[  1   1   1  -3  -2  10   2  10   3  -9   4  -9  -3   1  -1  -3  -2   2
   0  -3  -2   1   0   1  -1  -5   0  -1  11  -1   1   1   0  -2  -1   2
  -2   1  -2   7  -4  -9   0  -3  -2  -2  -1  -1   0   2  -2   1  -2 -64
  -1   1  15   3  -1   0   4  -2   3   3   0   2   0   2 -31   2   1   0
  -8  -1   3   2   0   5   3   0   0   1   4   0  -2   2  -1   2   2   2
  -2  -7   0   4   2  -8   7   1   0   0  -1   1  -1  -1  -9   0   0  -2
   1   5   2   2  -1   2   4  -1  10   2  -3   0   1 -17   0   1   2  -1
   5   9  -2   9  -3   4  -1   1   2   2  -5  -1  -2   3  -3   1   1  -1
  -2  -1   2   1   0   0   1  -1   0  -5   2  -4  -2  -1   1   3  -1   6
   6   0  10   1   0  -4   5   0   0   0  12  -9  -1   5  -1  -9   1   2
   0] -> 4
[ -1   0  10  -6  12  12   0  14  -9   4  16  -8  -3  -6   0  -5   1   0
  -2  -6   2  -2   1   2   0  -4   2   1   3  -1   1   1  -2  27  -4  -2
   3  -2   2  -7  -4   4   2   2   7  -2   3   6  -6  -1   1   0  -6 -76
  -4  -5   1  -2  -1   3 -10  -2   2   3  -2   3  -4  10  13   4  -2  23
  -9   2  -1   3   0   2  -6   1  -5   4   0   0  -4   1  -6  -2   1  -2
  -1  -1  -1   1  -2   4   4   1   0   2   2   3  -1   3   4  -1   0  -5
  -1  -8   2  -1   1  -8  -5  -5   1  -2  -3   0   6 -11  -2   2  -1   0
  -7  12  -3  -7  -5  -1   4   5   2  -2  -2  -2   4   2   2   2   2  -1
  -2  -1  -3  -1   0  -1   0   2  -1   3   0   2   0   1   4  -5   2  13
  -7  -2  12   0   0 -13  -5   0   2   0  17  -7  -1  -1  -2   1   0  -1
   0] -> 1
[  1   0   3  -2   3  11   1   5   3  -3  16  -1  -2  -4   0  -3  -5  -1
   0   0   4   0   1   1  -1   0   1   1   5   1   0   5   1 -18   1   2
   3  -1   3   2   4   8   1   0   0  -1   4  -4  -5   1   2   0  -3 -72
   1  -1  -5  -4   0  -1 -12   0   3   3  -2   3  -6   2  12   1  -3  18
   1  -1   3   0   0   0   1   1   0   2   3   0   0   0   0  -1   0   0
  -3  -3  -1  -3   0   1   1   1  -1   1  -2   0  -1  -1   1  -4  -1  -1
   7  -3   0   1   1  -5   3   4  16   2  -9   1   3   5   0   1   2   1
  -6   9  -1 -46   2   5  -1  -2  -4   0   0   0   1   3   9   0   1   0
   2  -2   4   1  -1   0   3   1   0   0   0  -1  -3   2   1  -1   0   0
   6  -1  -9   0  -3   1   5  -1   0   4  14  -8   0   1  -2  -3   7  -2
   2] -> 1
[  2   3 -18  -7  -2  11   2  52 -11   8 -10  -7   1   8  15   7   2  -6
  -4  -4 -13   5  -1  10   8   1 -12   0   8   5   2   3   7 -28  -1  -2
  -5  -1  -7 -10  -2  -1   4   0   5 -15  -3   2   3   0   5   1  -2 -79
   3  -6  -9   3  -3  -3 -18  -1   3  -2   6   2  -4  17  36   6 -20  35
  -4  -4  -4   0   0  -7 -13  -1  -5  -4  15  -2  -7   3   3  -1   6  -7
   2 -10   4   0   1  -6 -11   5  -1  -1 -13   2   1   3  11   5  -1   9
 -13   5 -12   6  11 -12  -3   1  10  -4  12   2 -10   6   1   1  17  -4
   0  11   3 -16  -3   4  -6   0  -7 -11   3   3   5   2   3   4   1   2
  -5   0   8  -4   3   0   7  -2   1 -12   0   1   0   2   1  -3  -1  11
   5   2   2  -6   1   3  -6   0  -3   4  15  -8  -6  14  -3   5  11  -7
  -3] -> 3
[ -1   2  -2 -10   1  11  -5  23 -16   0  22 -20  -1  -4   1   0   6 -10
  -5   2  -9   0   2  -1  -4   7   5  -2   3   4  -2  -4   0  -8   2   3
   2  -4  10 -13  -2  15  -1  -3  -6   1  11  -4  -4   3   2   1   3 -70
  -2  -3  48  -5   2  -2 -15   4  -6  10  -6   2  -2  19  33   4   6  34
  15   0   6   1   0  -8 -10   2   3   4  18   1   4  -2   3   3   1  -7
   2   0   2   7   0 -20   4   0  -2  -1  -1   2  -1   1   7  -8  -3  -3
   3  -8  -2   0 -16   2 -23  -4  13  -3   5   1   0  19  -2   1   2   3
  20  10   2 -22 -18  -2 -12 -14   0  -7  -2   0   3   3 -15   4   2   1
  -3   1   2  -3  -1  -2   7  10   0  -8  -8   3  -2   0   8  -5  -1  14
  -2  -1  18   2  -9  -7   9  -1   1  -4  14  -8   5  -5  -2   9   3   8
   3] -> 2
[  3   0 -25   0   7  10  -9 -37  -1   3  28  -6   8   8   1   7  -3   9
  -2   0  -8   5  -2  -4  -7  -5  21   0  12  14  -3 -13  -6  -4   4   6
 -20  -7   9  -6   8   3   5   0   7   4 -13  -5   1  -1   0   0  -1 -62
   1  -1 -58   9  -8   3   6  -1  12  -3   1  -2  -7  12   7  -1  -1  43
   3  -5  21  10  -1  -8   9  -3  -2   3   8  -3  10   2  10   5   0   5
   0 -25   5   2   5  -3   2   0   0   0  -2  10   1  -6   7  -7  -2  15
   2   8  -9  13  20   5  -2   8  16   7   3   0  -6  23   3   1  14  -1
  11   8   8  25  -2  23   7   1 -13   8  -4   9   2   3  18   3  -2   1
  -1  -3  -2  -6  -5  -1  -1  15  -1   0  -6  -7  -1  -4   2  -2  -1  -8
  12  -2   6  -8   7  -7   5   6   0  -9  12 -10  -5   4  -7  28   8  -1
   0] -> 0
[  1   1  -1  -5   7  11   2   5  -5  -2  11  -7   0   2  -2  -2   0   1
  -1  -5   5   1   0   0  -1  -6  -4   1   7  -3   0   2  -1   9  -1   0
  -3  -1  -4   1  -2  -1   0   3   1  -1   4   2   0   2  -1   1  -3 -75
   2  -1  10   6   2   1  -2  -2   0   0  -3   1  -1   5  -4   1   3  -2
   2  -1   2  -1   0   2  -2  -1   5   2   0   0  -2   0  -4   0   2  -1
  -2   5  -2   4  -2   0   4  -1   1  -2   1  -3   1   0  -1   2   0   0
   2  -4   1   0  -3   1  -7  -2  17  -1   4  -1   4  -5   1   1   3  -1
   6  10  -3  -8  -1  -6   1   3   5  -2   0  -5  -1   3   4   4   1   1
  -1  -1   0  -1   0   1   0  -2   0   1   1   2  -1   0   3  -2   0   5
   4   0  -8   0   0  -3   3   2   1   0  15  -8   2   2  -4  -3  -2   2
   2] -> 4
[  0   1  -2  -6  13  12   1  13 -11   0  11 -10   1   3  -3  -1   4  -3
   1  -8  10   0  -1   2  -2  -8  -3   0   9  -4  -1   2  -2  -3  -3  -1
  -2  -2  -8  -1  -5  -7  -2   4   4  -2   4   6   1   2  -3   0  -2 -82
   2  -5  12  14   2   4  -1  -1  -1  -2  -6   1   3   4   3   1  -1   0
   6   3   0  -2   0   4   1  -3   6   3  -1  -1  -6  -1  -8  -1   4  -3
   0   8  -2   4  -3   4   3  -3   1  -1   1  -4   2   1  -2   1   1   1
  -1  -4   1   0  -1   3 -10  -4  -8  -3   8  -1  10  -2   1   3   5  -3
   8  11  -3  -5   0 -21   2  10   6  -5  -1  -8   0   2  -1   5   1   1
  -2   2  -2  -1   0   1  -2  -2   0   1   2   5   1   1   3   0   1   8
  -1   1   6  -1   1   2   0   3   3   0  17  -8   1   3  -4   2  -5   3
   2] -> 9
[  3   1 -27   5  -6   9 -13 -66   7   0  12 -15   4  15   3   5  -6  11
   1   4 -14   9  -3  -5  -6  -4  16  -2  21  14  -4 -11  -6  -9   5   8
 -25  -6   7  -9   6  -5   6  -4   1   4 -19  -8   4  -1   0   0   4 -57
  11   3 -46   8  -7   1  10   1  10  -7   3  -6   0  12 -11  -4  -2  48
   3  -6  25   7  -1  -4  23  -4   2  -2   3  -5  13   0  15   9   3   8
   0 -24   8   5   7 -18  -3   2  -1   1  -4   8   1  -6  -7  -8  -1  18
  -6  15  -6  12  24   9   8  16 -11   8   8   0 -14  21   4   2  19   0
  22   7   8  14   1  28   6   0 -19  11  -2  10  -4   2  18   2  -4  -3
  -1  -2   1  -4  -7   0  -1  13   0  -3  -8 -14   0  -6  -5   3  -2 -20
  13  -1   2  -7   8   3   6   6  -1 -12  11 -11  -4   3  -4  21  12  -2
   1] -> 1
[  1   0   8  -3   8  11  -1  14  -4   2  13  -7   0  -1   1  -4   0   0
  -1  -5  -1  -1   0   0  -1  -3  -2   1   6  -1   1   2  -1  -2  -1   0
   0  -1   1  -4  -1   3   2  -1   2  -2   1   0  -5   0  -1   0  -5 -72
  -2  -2   8  -1  -1   2  -4  -1   3   2  -2   3  -4  10   2   3   1   2
   7  -1  -1   0   0   4  -3   0   0   1   0   0  -3   0  -1   0   2  -1
  -2   3  -1   1   0   0   4   1   1   0   3   1   1   0  -2  -1   0  -1
  -1  -5   4   1   1  -4   0  -2  -2   0   1   0   6  -7  -1   1   0   0
  -1  10  -1 -32  -3   5   1   3  -1   1   0  -2   2   3   0   1   2  -3
  -2  -1   0   1   0   0   2   0  -1   0   0  -2   1   1   3  -4   1   6
   0   0   3   1  -2   1   1   0   0  -1  14  -9   0  -2  -2  -3  -3  -1
   0] -> 3
[  2   1 -15  -7  16  11   5  -7  -8   1  34  -1   6   0  -3   5  -3  11
  -2   3  -4   1  -3  -1  -5   2  23   2   6  14  -2  -8  -6  -4   3   2
 -15  -9  10   4  12  -1  -4   2  10  10  -8   1  -4  -2   2  -1 -10 -73
  -3  -3 -64   5  -9   4  -1   1  16  -5   1   1  -4   2  27  -2  -7  69
  -1  -5  24  11   0  -8   5  -3   1   9  11  -3   9   4   8   4  -5   4
  -4 -18   4   1   2   6   1   1   0  -1   2  11   1  -5  12  -4  -1  17
   1   1  -6  12   8  -2  -5  14  -1   6  -8  -1  -9  30   4   1  13   1
  -2  10   9  24   0   8  11 -11  -4   3  -6   2   3   3  18   4   0   1
  -1  -2  -6  -7  -3  -3   2  14  -2   1  -6  -2   4   0   6  -4   1  -2
   4  -4  18  -9   3   5   4   4   0  -6  15  -9  -3   3 -12  24   6   2
  -2] -> 9
[ -3   2  -2  -3  10  11   3  16  -4   0  10  -4   1   0   3  -1  -2   6
  -2  -4   3   2   0   1   0   2   3   0   6   0   0   1  -1  29  -2  -1
  -1   1  -5   7  -1  -4   7   1   3   0   8   5   1   1  -1   2  -1 -64
  -1  -3  12   1   1   1  -9  -4  -1   3  -1   2   0   5  -5  -1   0  38
  13  -2  -2   0   0  -2  -5   0   0   2   0   0   4  -1  -4  -1   3  -4
  -1  -3  -1   1  -2   5   1   0  -1  -1  -3   0   0  -1   3   5   0   1
   5  -3  -3   0   2  -1  -5   0 -10   0  -3   0  -2   0  -1   1   2   0
  -2   9  -6   3   0  -3   5   0   1   0   0  -2   1   3   6   2   1   0
   1  -4   2   1  -1   1   0   0   2  -1   1   4  -1   0   2  -1   0   2
  -5  -2 -14  -1   1   1   1   1   0  -1  14  -8  -1   1  -2  -5   1   0
   2] -> 3
[  1   1 -13  -7  20  11  -4 -28 -10  -3  16 -10  -4   8   1   4  -6   8
   2   3 -10   6  -3  -1  -5  -2  26   2   8  17  -3  -7  -6 -13  -1   4
 -18 -10  10   7   6   0  -3   2  10   1  -2   2   1  -3   1  -2  -7 -74
  -1  -3 -88  -1  -9   3   0  -1  15  -1   2  -3  -1  14   6  -1  -3  81
   0  -8  24  10  -1  -7   9  -2   3   7   6  -4   4   2  10   3   2   6
  -2 -20   3   2   3 -10   4   0  -1   0   5   8   0  -1   4   1  -2  13
   4   3  -4   9  21   2  -9  15  12   6  -3  -1 -18  19   4   1  18   0
  11  10   5   1  -5  17   9  -6 -14   5  -3   1   4   3  26   5  -1   2
   2  -1  -6  -6  -2  -2  -3  10  -2   1  -6  -6   2  -3   5  -1   1  -7
   8  -3  16  -9   5   0  -2   6   0  -6  15  -9  -6   2 -10  29   8   0
  -3] -> 0
[  0   1   4  -2   0  11   0  -5   0  -1  12  -8  -2   1   0  -4  -4   1
   1  -1   2   2   0   1  -1  -1  -3   0   9   0   0   3   0 -41  -1   1
   0   1  -1  -1   0   3   3   1  -1  -2   3  -1  -2   1   1   1  -2 -71
   4  -2   3  -2   1  -1 -10  -1   1   1  -3   2  -1   7   6   1  -2  28
   9  -1   3  -1   0   1   4   0   3   1   2  -1   1  -1  -2   0   2   0
  -1  -3   0   1   0  -3  -2   1  -1  -1  -2  -1  -1   0  -4  -2   0   1
   1   0   0   0   1  -1   0   3  13   1  -3   1  -2  -5  -1   2   5   0
  -2   9  -3   2   0   2   1   1  -3   0   0  -1  -1   2   8   1   1   1
   1  -1   4   1  -2   0   2   0   0  -2   0  -2  -2   0   0   0   0  -3
   1  -1   5   0  -1  -9   3   0   0   0  15  -8   1   1  -1  -7   4  -2
   3] -> 1
[ -1   0   6  -4   2  12  -7  14  -7   0  17  -6  -4  -3   0  -3   3   2
  -4  -6  -2  -2   1  -1   1  -9   0   0   4  -3   2   2   2 -10   0   1
   2  -2   5   0  -3  -1   3   3   5  -2   0   4  -2   2  -1   0  -2 -75
   1   0  18   3  -1   4  -9   0   3   3   2   4  -7   7  -6   3   1 -15
  -8  -1  -1   4   0   1 -10   0  -6   1  -2   0  -2   2  -5   0  -1   1
   0   0  -1  -2  -1   6   6   1   2   0   0   3   0   0   6  -3   0  -4
  -3  -6   3   0   5  -5  -4  -3  16  -1   3  -1   5  -7  -1   1  -3   0
  -2  10  -5   2  -4   4   4   2   3  -1  -1   0   4   2   1   1   2   0
  -1  -2  -2   0   1   0  -1   4   0   3  -1   3   0   1   3  -4   1  14
   2  -1   5   1   0   3  -2  -1   1   0  16 -10   0  -1  -1   2  -2   0
  -2] -> 4
[ -1   1   1  -2   1  10   1  15  -1  -5  -4  -9  -1  -1  -2  -3   1  -1
   2  -3  -1   2   1   2   0  -4   2   0  11  -1   0   1  -1 -12  -2   1
   1   2  -2   7  -4  -8   1  -2   3   0   0   0   0  -1   0   1  -1 -73
  -2  -2   3   2  -1   0   5  -2   0   1   0   2   1  -3 -10   2  -4  10
 -10   3   1   1   0   3   1   0   0   1   3   0  -3   0  -3   1   0   1
  -1 -10  -1   1   0   5   4   0   0   2  -2  -2  -1   1  -3  -2   1  -1
  -4   3   0   2  -2   0   7   2   8   1  -2   0  -1 -12   0   2   2  -1
   0   9  -1  -6  -2  -8  -1   2   4  -1  -6  -3   0   2  -3   0   0   1
  -1   1   1   1   0   1   0   1   0  -2   4  -1   0   1   1   3   0   8
   3   0   3   1   0   0  -2   0   0  -1  15 -10  -1  -1   0  -2   0   2
   0] -> 3
